Below are the code and all the weights of a small trained network. Each question names an input and a class and asks about switching units off, where a switched-off unit gives its printed mean instead of its output.

import numpy as np


def w(rows, s, z=0):
    codes = np.array(rows[::2]) - 128.0
    scale = np.full(codes.shape[1], s)
    scale[-1] = z or s
    return codes * scale


def f(y):
    return y / 2 * (1 + np.tanh(0.7978845608 * (y + 0.044715 * y**3)))


def log_softmax(a):
    a = a - a.max(-1, keepdims=True)
    return a - np.log(np.exp(a).sum(-1, keepdims=True))


def net(x, mask):
    res = np.array(x, float).reshape(1, 6) / 4 @ E
    y = f(res @ A[0][:, :-1].T + A[0][:, -1])
    res = res + np.where(mask, y, B[0][:, -1]) @ B[0][:, :-1]
    return log_softmax(res[-1] @ U[:, :-1].T + U[:, -1])


A, B = {}, {}
E = w([
[156,59,158,154,160],'x0',
[105,118,143,122,122],'x1',
[55,230,93,83,59],'x2',
[59,85,31,254,84],'x3',
[122,109,139,133,132],'x4',
[179,18,58,41,68],'x5',
],0.0059)
A[0] = w([
[6,42,52,216,125,168],'N0',
[53,172,209,225,218,133],'N1',
[102,108,90,250,63,98],'N2',
[114,176,181,219,145,71],'N3',
[172,173,234,30,157,71],'N4',
[50,96,67,105,92,146],'N5',
[144,24,57,75,100,129],'N6',
[152,126,217,8,185,136],'N7',
[95,27,173,138,198,195],'N8',
[112,196,186,183,190,65],'N9',
[217,68,115,214,247,236],'N10',
[88,150,140,154,167,37],'N11',
[107,186,195,190,170,69],'N12',
[155,72,114,164,246,201],'N13',
[78,184,92,71,63,236],'N14',
[128,217,136,244,236,126],'N15',
[165,36,132,111,148,220],'N16',
[203,81,139,160,166,255],'N17',
[204,83,48,56,66,96],'N18',
[251,55,129,163,230,241],'N19',
[85,171,80,69,93,201],'N20',
[112,5,86,47,1,121],'N21',
[143,91,174,147,249,194],'N22',
[87,102,31,224,91,166],'N23',
],0.0059,0.0029)
B[0] = w([
[164,162,105,6,213,249],'N0',
[137,120,190,77,52,220],'N1',
[198,92,139,20,157,198],'N2',
[204,97,168,107,81,159],'N3',
[171,97,112,30,199,205],'N4',
[140,151,125,101,130,182],'N5',
[145,144,149,118,65,204],'N6',
[118,137,76,80,191,224],'N7',
[50,194,140,143,144,182],'N8',
[202,71,185,115,74,163],'N9',
[94,194,126,127,121,241],'N10',
[215,50,148,98,123,118],'N11',
[180,66,160,120,58,160],'N12',
[83,184,138,125,122,194],'N13',
[60,213,147,165,153,245],'N14',
[177,136,180,101,65,214],'N15',
[85,177,180,150,103,205],'N16',
[84,209,113,123,94,211],'N17',
[171,120,185,154,58,205],'N18',
[89,191,110,121,113,253],'N19',
[61,168,136,160,138,212],'N20',
[166,147,189,125,57,239],'N21',
[99,172,162,95,104,194],'N22',
[204,179,58,1,190,236],'N23',
],0.0053,0.0042)
U = w([
[66,206,135,130,132,179],'0',
[174,140,103,48,232,84],'1',
[189,111,192,139,9,83],'2',
[77,184,133,160,153,192],'3',
[113,150,138,142,153,168],'4',
[102,156,126,154,161,146],'5',
[118,16,102,255,181,5],'6',
],0.0069,0.0026)

Each question gives the input, the list of numbers given to net, and the class t.
The units are the neurons (one row each of A and B). Each row of codes is followed by its name. A weight is (code - 128) times the scale printed after its matrix; where a second scale follows, it is the last column's (A, B and U).
mask holds one flag per neuron, in row order. A switched-off neuron (its flag False) gives its mean, the last column of its row in B, instead of its output. The means were averaged over made-up inputs and are rounded, as every weight is.
A unit's drop is (log p(t) with every unit on - log p(t) with that unit switched off) / (log p(t) with every unit on - log p(t) with every unit switched off).
The circuit of an input: a set's keep is (log p(t) with only the set's units on - log p(t) with every unit switched off) / (log p(t) with every unit on - log p(t) with every unit switched off). Starting from the 12 units with the biggest drops (on a tie, the unit counted first), units are removed one at a time, each time the one whose removal leaves the highest keep (on an exact tie, the one counted first), for as long as the keep stays at least 0.8.
units of the circuit, in order: the units of the circuit, biggest drop first
top k neurons: the k neurons with the biggest drops, biggest first
drop when u is switched off: that unit's drop, to one decimal
input [-5,-1,5,8,6,3], class 1: top 3 neurons : N23, N0, N2
input [1,3,-8,-8,-7,0], class 0: top 2 neurons : N19, N17
input [1,3,2,7,2,-3], class 1: units of the circuit, in order : N0, N23, N2
input [6,-6,-2,7,-2,-3], class 1: units of the circuit, in order : N0, N23
input [6,-2,-7,7,5,-4], class 0: top neuron : N10
input [-2,2,-2,8,-4,-7], class 1: top 2 neurons : N0, N23
input [0,-3,-6,7,-7,-8], class 2: top 2 neurons : N15, N1
input [1,3,1,4,4,-6], class 2: top 2 neurons : N1, N15
input [3,3,-2,-4,5,-8], class 2: drop when N3 is switched off : 0.1
input [6,3,1,7,-8,-8], class 2: drop when N1 is switched off : 0.3
input [1,3,-4,3,-5,-7], class 2: drop when N1 is switched off : 0.2
